Below is a small trained network, with its code and all its weights. Each question gives an input and a class and asks what happens when units are switched off, that is, made to give their printed mean instead of their output.

import numpy as np


def w(rows, s, z=0):
    codes = np.array(rows[::2]) - 128.0
    scale = np.full(codes.shape[1], s)
    scale[-1] = z or s
    return codes * scale


def f(y):
    return y / 2 * (1 + np.tanh(0.7978845608 * (y + 0.044715 * y**3)))


def log_softmax(a):
    a = a - a.max(-1, keepdims=True)
    return a - np.log(np.exp(a).sum(-1, keepdims=True))


def net(x, mask):
    res = np.array(x, float).reshape(1, 7) / 4 @ E
    y = f(res @ A[0][:, :-1].T + A[0][:, -1])
    res = res + np.where(mask, y, B[0][:, -1]) @ B[0][:, :-1]
    return log_softmax(res[-1] @ U[:, :-1].T + U[:, -1])


A, B = {}, {}
E = w([
[81,70,33,199],'x0',
[20,56,221,177],'x1',
[91,129,195,68],'x2',
[64,249,202,158],'x3',
[97,108,29,113],'x4',
[193,77,218,58],'x5',
[212,144,155,255],'x6',
],0.0076)
A[0] = w([
[155,113,219,173,178],'neuron 0',
[129,108,82,130,86],'neuron 1',
[105,178,169,105,88],'neuron 2',
[165,100,93,146,192],'neuron 3',
[153,194,145,177,103],'neuron 4',
[180,90,98,116,103],'neuron 5',
[132,172,76,107,167],'neuron 6',
[196,98,162,128,205],'neuron 7',
[65,165,183,177,171],'neuron 8',
[121,125,115,119,182],'neuron 9',
[147,35,155,113,128],'neuron 10',
[204,179,114,192,98],'neuron 11',
[165,111,128,101,157],'neuron 12',
[123,120,61,124,78],'neuron 13',
[60,130,82,127,127],'neuron 14',
[156,110,157,167,195],'neuron 15',
[107,143,55,106,122],'neuron 16',
[9,147,171,159,178],'neuron 17',
[188,165,114,155,107],'neuron 18',
[165,59,194,200,211],'neuron 19',
[52,91,113,220,187],'neuron 20',
[82,119,58,106,241],'neuron 21',
[162,19,19,185,253],'neuron 22',
[98,89,182,66,24],'neuron 23',
[193,176,121,170,123],'neuron 24',
],0.011,0.0046)
B[0] = w([
[61,126,117,126,214],'neuron 0',
[109,148,110,139,147],'neuron 1',
[121,116,129,161,170],'neuron 2',
[142,80,80,103,170],'neuron 3',
[179,119,99,180,179],'neuron 4',
[158,106,148,125,158],'neuron 5',
[141,129,136,65,167],'neuron 6',
[115,92,79,102,181],'neuron 7',
[65,85,114,242,210],'neuron 8',
[96,124,142,94,142],'neuron 9',
[198,140,108,55,173],'neuron 10',
[170,153,93,176,191],'neuron 11',
[127,112,120,104,151],'neuron 12',
[112,177,142,126,159],'neuron 13',
[70,141,121,126,164],'neuron 14',
[127,140,67,96,169],'neuron 15',
[139,166,108,90,168],'neuron 16',
[51,135,128,180,222],'neuron 17',
[213,136,92,148,166],'neuron 18',
[92,66,79,103,208],'neuron 19',
[54,110,98,117,207],'neuron 20',
[93,135,122,85,194],'neuron 21',
[122,131,90,101,254],'neuron 22',
[128,143,254,145,173],'neuron 23',
[203,156,74,160,180],'neuron 24',
],0.009,0.012)
U = w([
[195,152,39,128,162],'0',
[157,154,140,136,1],'1',
[116,138,69,97,102],'2',
[83,98,115,158,155],'3',
[89,251,108,75,72],'4',
[120,187,166,183,249],'5',
[201,68,175,165,25],'6',
[126,83,141,16,208],'7',
],0.011,0.006)

Each question gives the input, the list of numbers given to net, and the class t.
The units are the neurons (one row each of A and B). Each row of codes is followed by its name. A weight is (code - 128) times the scale printed after its matrix; where a second scale follows, it is the last column's (A, B and U).
mask holds one flag per neuron, in row order. A switched-off neuron (its flag False) gives its mean, the last column of its row in B, instead of its output. The means were averaged over made-up inputs and are rounded, as every weight is.
A unit's drop is (log p(t) with every unit on - log p(t) with that unit switched off) / (log p(t) with every unit on - log p(t) with every unit switched off).
The circuit of an input: a set's keep is (log p(t) with only the set's units on - log p(t) with every unit switched off) / (log p(t) with every unit on - log p(t) with every unit switched off). Starting from the 12 units with the biggest drops (on a tie, the unit counted first), units are removed one at a time, each time the one whose removal leaves the highest keep (on an exact tie, the one counted first), for as long as the keep stays at least 0.8.
units of the circuit, in order: the units of the circuit, biggest drop first
k most important neurons: the k neurons with the biggest drops, biggest first
drop of u: that unit's drop, to one decimal
input [-4,6,8,8,-1,3,-1], class 5: units of the circuit, in order : [neuron 23]
input [2,3,4,8,-5,-4,4], class 3: units of the circuit, in order : [neuron 8; neuron 20]
input [-6,7,3,-7,2,-5,-3], class 7: units of the circuit, in order : [neuron 8; neuron 10]
input [-6,-1,2,6,7,-2,6], class 5: units of the circuit, in order : [neuron 22; neuron 19; neuron 8]
input [-8,4,-5,8,-2,3,7], class 3: units of the circuit, in order : [neuron 19; neuron 8]
input [-5,6,-1,-8,2,-5,7], class 2: 2 most important neurons : [neuron 20; neuron 19]
input [2,3,8,7,5,3,-6], class 5: 2 most important neurons : [neuron 23; neuron 19]
input [3,-1,0,3,-2,-4,0], class 5: 2 most important neurons : [neuron 19; neuron 7]
input [-2,8,-8,-5,-7,5,5], class 7: units of the circuit, in order : [neuron 10; neuron 19]
input [0,4,2,-5,0,-5,-3], class 7: units of the circuit, in order : [neuron 8; neuron 11]
input [-6,6,3,1,-4,2,-2], class 5: 2 most important neurons : [neuron 23; neuron 20]
input [-3,0,4,4,1,3,8], class 0: 2 most important neurons : [neuron 24; neuron 23]
input [-6,7,7,1,2,-5,-4], class 5: 2 most important neurons : [neuron 23; neuron 19]
input [-2,2,-4,-5,-8,-6,2], class 0: most important neuron : [neuron 17]
input [5,-6,-6,1,1,3,-5], class 4: drop of neuron 19 : 0.2
input [-1,8,2,-8,-7,-3,-1], class 7: drop of neuron 8 : 0.1
input [-6,8,8,0,-1,1,-5], class 5: drop of neuron 23 : 0.4
input [-6,3,7,-6,8,-1,7], class 7: drop of neuron 11 : 0.1
